Here is a tiny trained network, its code and every weight. The questions are about switching its units off for an input and a target symbol, where a switched-off unit gives its printed mean instead of its output.

import numpy as np


def w(rows, s, z=0):
    codes = np.array(rows[::2]) - 128.0
    scale = np.full(codes.shape[1], s)
    scale[-1] = z or s
    return codes * scale


def f(y):
    return y / 2 * (1 + np.tanh(0.7978845608 * (y + 0.044715 * y**3)))


def softmax(a):
    e = np.exp(a - a.max(-1, keepdims=True))
    return e / e.sum(-1, keepdims=True)


def log_softmax(a):
    a = a - a.max(-1, keepdims=True)
    return a - np.log(np.exp(a).sum(-1, keepdims=True))


def net(x, mask):
    ids = ['αδζλπστφω'.index(c) for c in x.split()]
    T = len(ids)
    res = E[ids] + P[:T]
    u = 0
    for l in range(3):
        q, k, v = (res @ M[l].T for M in (Q, K, V))
        z = softmax(np.where(np.tri(T) > 0, q @ k.T / 3**0.5, -1e9)) @ v
        res = res + np.where(mask[u], z, O[l][:, -1]) @ O[l][:, :-1]
        u += 1
        y = f(res @ A[l][:, :-1].T + A[l][:, -1])
        res = res + np.where(mask[u : u + 8], y, B[l][:, -1]) @ B[l][:, :-1]
        u += 8
    return log_softmax(res[-1] @ U[:, :-1].T + U[:, -1])


Q, K, V, O, A, B = {}, {}, {}, {}, {}, {}
E = w([
[139,160,36,185,118,122,170,65,53],'α',
[149,122,112,75,191,86,97,139,106],'δ',
[99,118,161,164,54,205,58,22,186],'ζ',
[159,148,86,235,126,142,77,167,90],'λ',
[91,100,192,112,100,117,34,151,165],'π',
[8,130,163,196,75,67,254,149,135],'σ',
[131,118,134,2,107,158,116,60,155],'τ',
[1,151,83,62,59,117,150,187,121],'φ',
[106,106,169,155,192,98,173,87,106],'ω',
],0.012)
P = w([
[176,186,159,157,173,186,164,168,201],'0',
[178,147,155,137,132,122,143,169,101],'1',
[32,174,100,137,141,151,184,56,165],'2',
[183,112,146,139,113,102,139,159,83],'3',
[11,177,100,175,133,148,181,74,163],'4',
[203,95,138,129,93,72,127,153,66],'5',
],0.012)
Q[0] = w([
[12,199,52,223,210,112,200,49,152],'0.h0',
[238,97,210,187,21,122,158,111,13],'0.h0',
[167,86,147,59,113,79,191,234,2],'0.h0',
],0.0091)
K[0] = w([
[142,255,193,179,195,217,222,184,136],'0.h0',
[165,13,126,182,40,6,106,64,23],'0.h0',
[66,57,62,85,120,3,126,145,80],'0.h0',
],0.0088)
V[0] = w([
[73,81,205,189,71,124,103,110,217],'0.h0',
[201,116,156,181,106,253,123,106,129],'0.h0',
[127,77,141,36,161,187,39,196,216],'0.h0',
],0.0065)
O[0] = w([
[125,254,184,135,88,85,157,149,108,150],'0.h0',
[149,75,162,172,75,110,161,49,72,254],'0.h0',
[89,134,160,154,142,240,175,168,27,167],'0.h0',
],0.0075,0.0028)
A[0] = w([
[168,126,153,143,196,178,97,166,144,153],'0.n0',
[93,85,131,177,119,141,151,123,152,103],'0.n1',
[208,79,199,97,139,85,128,173,118,168],'0.n2',
[79,46,114,148,162,151,120,96,61,101],'0.n3',
[80,123,179,108,128,187,159,152,255,184],'0.n4',
[160,74,145,140,96,139,34,129,136,13],'0.n5',
[42,98,104,77,102,129,146,72,132,5],'0.n6',
[129,109,124,126,140,70,196,104,60,123],'0.n7',
],0.0089,0.0036)
B[0] = w([
[190,158,134,134,162,101,226,109,115,163],'0.n0',
[189,174,75,2,138,144,44,123,74,170],'0.n1',
[63,82,191,72,214,172,143,189,114,226],'0.n2',
[251,237,134,84,122,150,65,152,146,188],'0.n3',
[139,169,47,109,178,93,193,121,71,252],'0.n4',
[136,189,221,145,106,130,166,123,17,142],'0.n5',
[163,184,163,216,179,75,45,191,106,210],'0.n6',
[113,133,178,81,129,134,42,103,195,190],'0.n7',
],0.0071,0.0042)
Q[1] = w([
[35,198,79,84,161,154,124,164,175],'1.h0',
[142,1,140,47,56,85,212,212,131],'1.h0',
[85,154,137,179,64,147,169,95,180],'1.h0',
],0.0099)
K[1] = w([
[67,158,100,104,171,157,227,173,203],'1.h0',
[12,89,185,54,96,120,1,207,138],'1.h0',
[84,190,165,168,59,107,179,96,158],'1.h0',
],0.0085)
V[1] = w([
[190,150,216,166,169,216,160,105,128],'1.h0',
[186,224,238,61,76,4,156,188,88],'1.h0',
[143,159,94,146,21,209,88,13,171],'1.h0',
],0.004)
O[1] = w([
[190,113,211,142,174,121,217,141,80,255],'1.h0',
[93,150,182,148,142,193,140,156,234,229],'1.h0',
[165,141,168,143,1,65,182,92,99,27],'1.h0',
],0.0063,0.0039)
A[1] = w([
[214,96,152,206,157,148,97,244,68,33],'1.n0',
[89,99,50,159,67,26,180,80,203,195],'1.n1',
[149,176,112,192,150,26,103,144,67,171],'1.n2',
[80,99,166,171,40,123,175,129,114,196],'1.n3',
[197,212,113,115,146,237,95,195,118,146],'1.n4',
[185,118,31,116,155,194,133,229,87,90],'1.n5',
[127,163,164,86,220,3,196,119,126,164],'1.n6',
[68,73,11,100,94,166,61,68,172,2],'1.n7',
],0.0059,0.0047)
B[1] = w([
[143,148,168,109,174,25,149,186,161,170],'1.n0',
[116,177,54,86,154,153,32,132,153,189],'1.n1',
[245,1,135,151,72,166,155,144,159,186],'1.n2',
[132,198,107,106,110,61,189,58,163,185],'1.n3',
[71,69,98,127,127,114,196,224,79,254],'1.n4',
[126,177,79,80,108,60,191,121,158,189],'1.n5',
[112,117,92,180,116,212,121,58,154,248],'1.n6',
[97,150,196,146,129,115,162,134,47,134],'1.n7',
],0.0064,0.0059)
Q[2] = w([
[167,12,151,12,130,24,101,151,235],'2.h0',
[151,25,161,84,215,193,107,200,102],'2.h0',
[225,180,96,254,201,85,156,77,118],'2.h0',
],0.0077)
K[2] = w([
[136,36,147,106,87,55,1,142,166],'2.h0',
[132,25,166,90,174,138,113,173,106],'2.h0',
[206,78,97,235,179,85,214,125,156],'2.h0',
],0.0093)
V[2] = w([
[205,137,47,75,106,117,177,113,155],'2.h0',
[230,108,225,218,251,82,72,108,177],'2.h0',
[108,76,149,86,156,252,130,1,151],'2.h0',
],0.0054)
O[2] = w([
[169,129,57,54,91,106,98,207,156,254],'2.h0',
[230,167,125,252,162,201,119,204,126,172],'2.h0',
[52,69,114,119,23,254,94,136,117,171],'2.h0',
],0.0069,0.0026)
A[2] = w([
[72,103,90,48,165,222,212,46,140,169],'2.n0',
[183,23,109,111,71,113,1,23,136,94],'2.n1',
[202,110,232,50,147,87,196,171,41,2],'2.n2',
[205,2,36,113,65,86,75,124,168,108],'2.n3',
[137,53,164,35,74,195,124,143,9,103],'2.n4',
[179,48,95,208,122,223,99,53,138,154],'2.n5',
[113,209,66,95,85,216,57,214,13,204],'2.n6',
[157,85,77,112,236,194,81,230,101,43],'2.n7',
],0.0052,0.0042)
B[2] = w([
[126,113,136,135,118,86,79,176,139,254],'2.n0',
[127,167,119,106,128,185,161,127,101,172],'2.n1',
[68,146,85,125,77,148,108,135,117,192],'2.n2',
[118,185,124,114,141,153,95,125,64,159],'2.n3',
[145,151,125,114,102,153,115,187,144,188],'2.n4',
[106,74,127,195,91,93,106,120,82,194],'2.n5',
[133,74,149,109,155,121,151,127,161,230],'2.n6',
[151,129,97,124,132,146,132,11,154,248],'2.n7',
],0.011,0.0069)
U = w([
[104,196,106,134,135,165,115,124,47,63],'α',
[155,100,113,81,199,156,222,55,152,82],'δ',
[124,153,194,121,72,115,214,44,145,193],'ζ',
[225,165,169,185,151,25,119,180,116,189],'λ',
[50,219,241,157,221,168,185,155,62,147],'π',
[79,235,121,183,110,170,82,157,254,4],'σ',
[165,87,196,79,107,173,134,207,139,195],'τ',
[76,111,128,124,158,13,154,113,67,137],'φ',
[49,64,114,221,114,124,152,101,122,85],'ω',
],0.0043,0.0029)

Each question gives the input, a string of symbols that net reads in full, and the target symbol t.
The units are the heads (3 rows each of Q, K, V and O) and the neurons (one row each of A and B). Each row of codes is followed by its name. A weight is (code - 128) times the scale printed after its matrix; where a second scale follows, it is the last column's (O, A, B and U).
mask holds one flag per unit, layer by layer, with each layer's heads first. A switched-off unit (its flag False) gives its mean, the last column of its rows in O or B, instead of its output. The means were averaged over made-up inputs and are rounded, as every weight is.
A unit's drop is (log p(t) with every unit on - log p(t) with that unit switched off) / (log p(t) with every unit on - log p(t) with every unit switched off).
The circuit of an input: a set's keep is (log p(t) with only the set's units on - log p(t) with every unit switched off) / (log p(t) with every unit on - log p(t) with every unit switched off). Starting from the 12 units with the biggest drops (on a tie, the unit counted first), units are removed one at a time, each time the one whose removal leaves the highest keep (on an exact tie, the one counted first), for as long as the keep stays at least 0.8.
units of the circuit, in order: the units of the circuit, biggest drop first
most important unit: the unit with the biggest drop
top k neurons: the k neurons with the biggest drops, biggest first
top k neurons in layer l: the k neurons of layer l with the biggest drops, biggest first
drop of u: that unit's drop, to one decimal
input ω ζ τ λ σ, target ω: most important unit -> 0.n6
input α ζ λ, target α: top 2 neurons -> 2.n3, 2.n1
input ζ φ τ α π, target ζ: units of the circuit, in order -> 0.h0, 1.h0, 1.n3
input ζ σ π φ ζ, target ζ: units of the circuit, in order -> 0.h0, 1.h0
input α α ω, target α: top 2 neurons -> 2.n3, 2.n1
input π ω ζ, target π: top 2 neurons in layer 0 -> 0.n0, 0.n1
input π λ τ, target π: top 2 neurons -> 0.n6, 0.n0
input α λ φ τ τ τ, target τ: top 2 neurons in layer 0 -> 0.n6, 0.n2
input α π τ τ, target τ: top 2 neurons -> 2.n4, 0.n6
input α ζ λ ζ τ, target α: top 2 neurons -> 2.n3, 0.n6
input α δ ζ, target α: top 2 neurons -> 2.n3, 2.n1
input δ δ τ, target δ: top 3 neurons -> 2.n7, 0.n0, 0.n6
input τ α σ, target τ: top 2 neurons in layer 0 -> 0.n1, 0.n3
input ζ τ δ, target ζ: most important unit -> 0.h0
input δ ζ π π, target π: top 2 neurons in layer 0 -> 0.n2, 0.n4
input ω ζ τ φ ζ, target ω: top 2 neurons -> 2.n5, 0.n6
input τ ζ τ α ζ, target τ: drop of 2.n6 -> 0.1
input δ τ φ, target δ: drop of 2.n7 -> 0.4
input φ τ ω λ π, target φ: drop of 1.n5 -> 0.1
input δ π π, target δ: most important unit -> 0.h0
input λ α π ζ ω φ, target φ: drop of 1.h0 -> 0.6
input ω τ λ τ δ ζ, target ζ: top 2 neurons -> 1.n3, 0.n6
input τ π φ, target τ: top 2 neurons in layer 2 -> 2.n4, 2.n6
